Below are the code and all the weights of a small trained network. Each question names an input and a target symbol and asks about switching units off, where a switched-off unit gives its printed mean instead of its output.

import numpy as np


def w(rows, s, z=0):
    codes = np.array(rows[::2]) - 128.0
    scale = np.full(codes.shape[1], s)
    scale[-1] = z or s
    return codes * scale


def norm(h):
    return h / np.sqrt((h * h).mean(-1, keepdims=True) + 1e-5)


def softmax(a):
    e = np.exp(a - a.max(-1, keepdims=True))
    return e / e.sum(-1, keepdims=True)


def log_softmax(a):
    a = a - a.max(-1, keepdims=True)
    return a - np.log(np.exp(a).sum(-1, keepdims=True))


def net(x, mask):
    ids = ['ΓΘΨαβδεηλμξπστφω'.index(c) for c in x.split()]
    T = len(ids)
    res = E[ids] + P[:T]
    u = 0
    for l in range(3):
        r = norm(res)
        for j in range(2):
            rows = slice(2 * j, 2 * j + 2)
            q, k, v = (r @ M[l][rows].T for M in (Q, K, V))
            z = softmax(np.where(np.tri(T) > 0, q @ k.T / 2**0.5, -1e9)) @ v
            o = O[l][rows]
            res = res + np.where(mask[u + j], z, o[:, -1]) @ o[:, :-1]
        u += 2
    return log_softmax(norm(res)[-1] @ U[:, :-1].T + U[:, -1])


Q, K, V, O = {}, {}, {}, {}
E = w([
[136,150,97,116,109],'Γ',
[117,113,112,131,128],'Θ',
[149,163,31,253,195],'Ψ',
[122,133,108,111,135],'α',
[143,109,139,120,121],'β',
[119,125,131,117,123],'δ',
[138,106,114,125,120],'ε',
[152,124,112,112,135],'η',
[135,131,110,109,100],'λ',
[125,141,123,133,112],'μ',
[146,128,118,123,109],'ξ',
[141,146,132,109,126],'π',
[132,124,110,147,105],'σ',
[121,95,122,106,141],'τ',
[136,123,135,107,148],'φ',
[138,119,84,120,119],'ω',
],0.0066)
P = w([
[108,134,148,142,111],'0',
[170,96,89,67,117],'1',
[174,82,73,57,132],'2',
[186,63,64,53,138],'3',
[199,82,67,43,129],'4',
[191,78,65,44,135],'5',
[198,80,50,46,112],'6',
[201,73,38,28,117],'7',
[205,66,48,32,128],'8',
[197,79,51,21,112],'9',
[187,61,59,6,117],'10',
[196,53,47,10,107],'11',
[186,53,62,6,123],'12',
[187,51,66,4,109],'13',
],0.0037)
Q[0] = w([
[182,76,12,56,180],'0.h0',
[75,191,222,176,72],'0.h0',
[115,87,114,211,254],'0.h1',
[107,114,157,224,217],'0.h1',
],0.0061)
K[0] = w([
[2,150,198,147,52],'0.h0',
[213,121,80,124,178],'0.h0',
[226,112,50,54,160],'0.h1',
[185,140,43,85,138],'0.h1',
],0.0074)
V[0] = w([
[69,254,94,121,147],'0.h0',
[207,186,151,133,78],'0.h0',
[157,139,95,51,177],'0.h1',
[84,188,183,128,126],'0.h1',
],0.0039)
O[0] = w([
[214,33,147,226,13,30],'0.h0',
[251,161,121,151,171,108],'0.h0',
[147,185,177,145,3,195],'0.h1',
[178,10,149,128,157,3],'0.h1',
],0.0033,0.0017)
Q[1] = w([
[170,112,95,41,109],'1.h0',
[196,110,100,27,94],'1.h0',
[60,142,214,198,184],'1.h1',
[181,113,2,30,130],'1.h1',
],0.01)
K[1] = w([
[159,154,101,195,169],'1.h0',
[166,165,89,191,174],'1.h0',
[183,49,104,40,84],'1.h1',
[93,208,124,255,139],'1.h1',
],0.011)
V[1] = w([
[131,118,169,191,195],'1.h0',
[94,186,183,145,54],'1.h0',
[119,178,2,191,129],'1.h1',
[196,168,161,63,135],'1.h1',
],0.0078)
O[1] = w([
[205,171,26,132,109,19],'1.h0',
[122,54,107,26,111,3],'1.h0',
[135,252,19,199,1,250],'1.h1',
[207,140,230,67,159,109],'1.h1',
],0.0059,0.0042)
Q[2] = w([
[146,108,228,53,177],'2.h0',
[28,70,81,122,106],'2.h0',
[2,47,114,78,170],'2.h1',
[159,168,89,193,67],'2.h1',
],0.0076)
K[2] = w([
[152,66,194,99,193],'2.h0',
[221,187,105,189,145],'2.h0',
[254,229,86,161,114],'2.h1',
[96,93,150,112,186],'2.h1',
],0.0091)
V[2] = w([
[165,129,108,169,193],'2.h0',
[143,153,3,113,114],'2.h0',
[177,127,70,132,65],'2.h1',
[124,206,93,77,152],'2.h1',
],0.0064)
O[2] = w([
[156,97,101,195,178,62],'2.h0',
[80,80,253,148,193,249],'2.h0',
[172,74,236,133,114,5],'2.h1',
[108,181,204,108,203,174],'2.h1',
],0.0057,0.0011)
U = w([
[171,82,242,143,63,139],'Γ',
[30,91,142,205,145,151],'Θ',
[122,123,140,146,120,115],'Ψ',
[122,17,103,112,44,109],'α',
[154,183,67,106,245,86],'β',
[132,52,24,169,195,60],'δ',
[56,187,221,125,189,132],'ε',
[160,169,185,19,92,125],'η',
[191,189,69,88,61,99],'λ',
[165,51,164,228,179,132],'μ',
[233,186,202,154,180,109],'ξ',
[248,81,84,100,142,133],'π',
[129,167,91,217,120,168],'σ',
[19,126,67,59,135,108],'τ',
[130,62,157,83,186,254],'φ',
[55,159,193,133,32,86],'ω',
],0.016,0.0056)

Each question gives the input, a string of symbols that net reads in full, and the target symbol t.
The units are the heads (2 rows each of Q, K, V and O). Each row of codes is followed by its name. A weight is (code - 128) times the scale printed after its matrix; where a second scale follows, it is the last column's (O and U).
mask holds one flag per head, layer by layer. A switched-off head (its flag False) gives its mean, the last column of its rows in O, instead of its output. The means were averaged over made-up inputs and are rounded, as every weight is.
A unit's drop is (log p(t) with every unit on - log p(t) with that unit switched off) / (log p(t) with every unit on - log p(t) with every unit switched off).
The circuit of an input: a set's keep is (log p(t) with only the set's units on - log p(t) with every unit switched off) / (log p(t) with every unit on - log p(t) with every unit switched off). Starting from all 6 units, units are removed one at a time, each time the one whose removal leaves the highest keep (on an exact tie, the one counted first), for as long as the keep stays at least 0.8.
units of the circuit, in order: the units of the circuit, biggest drop first
most important unit: the unit with the biggest drop
heads that matter: for each layer, one digit per head in row order, 1 if its drop is at least 0.15 and else 0, layers parted by /
input τ ε α Γ τ, target τ: most important unit => 1.h1
input δ ξ α τ ω ε π ε Γ ξ β α β, target δ: units of the circuit, in order => 1.h1; 0.h1; 2.h0; 2.h1
input τ η Θ β τ σ η φ, target τ: units of the circuit, in order => 1.h1; 0.h0; 2.h0
input δ λ μ τ ε π τ λ σ Γ ε ε λ, target δ: units of the circuit, in order => 1.h1; 0.h1; 2.h0; 1.h0
input τ λ δ τ σ ε β, target τ: heads that matter => 00 / 01 / 00
input α ξ Θ ξ ξ α λ η β ξ β β, target α: units of the circuit, in order => 0.h0; 1.h1
input ξ π τ π φ Γ, target ξ: units of the circuit, in order => 0.h0; 2.h1
input λ β τ τ ξ τ τ Ψ β μ ε ω, target σ: heads that matter => 00 / 01 / 10
input φ ξ ε ξ, target φ: heads that matter => 00 / 01 / 00
input π α τ σ η ε ξ π, target π: units of the circuit, in order => 1.h1; 0.h0; 2.h0
input τ φ ω α λ η β μ β ω, target τ: heads that matter => 10 / 01 / 00
input π ξ τ Θ π Γ ξ λ ε λ, target π: units of the circuit, in order => 1.h1; 0.h0; 2.h0
input ξ τ Θ, target ξ: units of the circuit, in order => 0.h0; 1.h1
input ε ε σ π α Γ ξ α Θ π δ β Θ, target ε: most important unit => 0.h0
input β α μ ε ε β Θ ξ η φ, target β: units of the circuit, in order => 1.h1; 2.h0; 0.h0; 2.h1
input ξ μ τ ξ λ σ β λ η η, target ξ: heads that matter => 11 / 00 / 00
input β τ ξ α τ, target β: heads that matter => 10 / 01 / 10
input σ τ β τ Ψ ξ τ σ μ δ, target σ: units of the circuit, in order => 2.h0; 1.h0
input Γ α φ τ μ, target Γ: units of the circuit, in order => 0.h0; 2.h1
input α τ π, target α: most important unit => 0.h0
input μ ξ Θ α, target μ: heads that matter => 01 / 10 / 00
input δ ε η φ τ ε μ ξ λ λ λ τ Γ, target δ: heads that matter => 01 / 01 / 00
input ξ π φ, target ξ: heads that matter => 11 / 00 / 00
input α ξ σ α ξ, target α: heads that matter => 10 / 01 / 00
input β β ω, target β: heads that matter => 10 / 01 / 00
input Θ α ε Γ β Θ β σ φ β, target Θ: heads that matter => 01 / 01 / 00
input τ ξ ξ, target τ: most important unit => 1.h1
input Γ η τ Θ φ μ, target Γ: heads that matter => 10 / 00 / 00
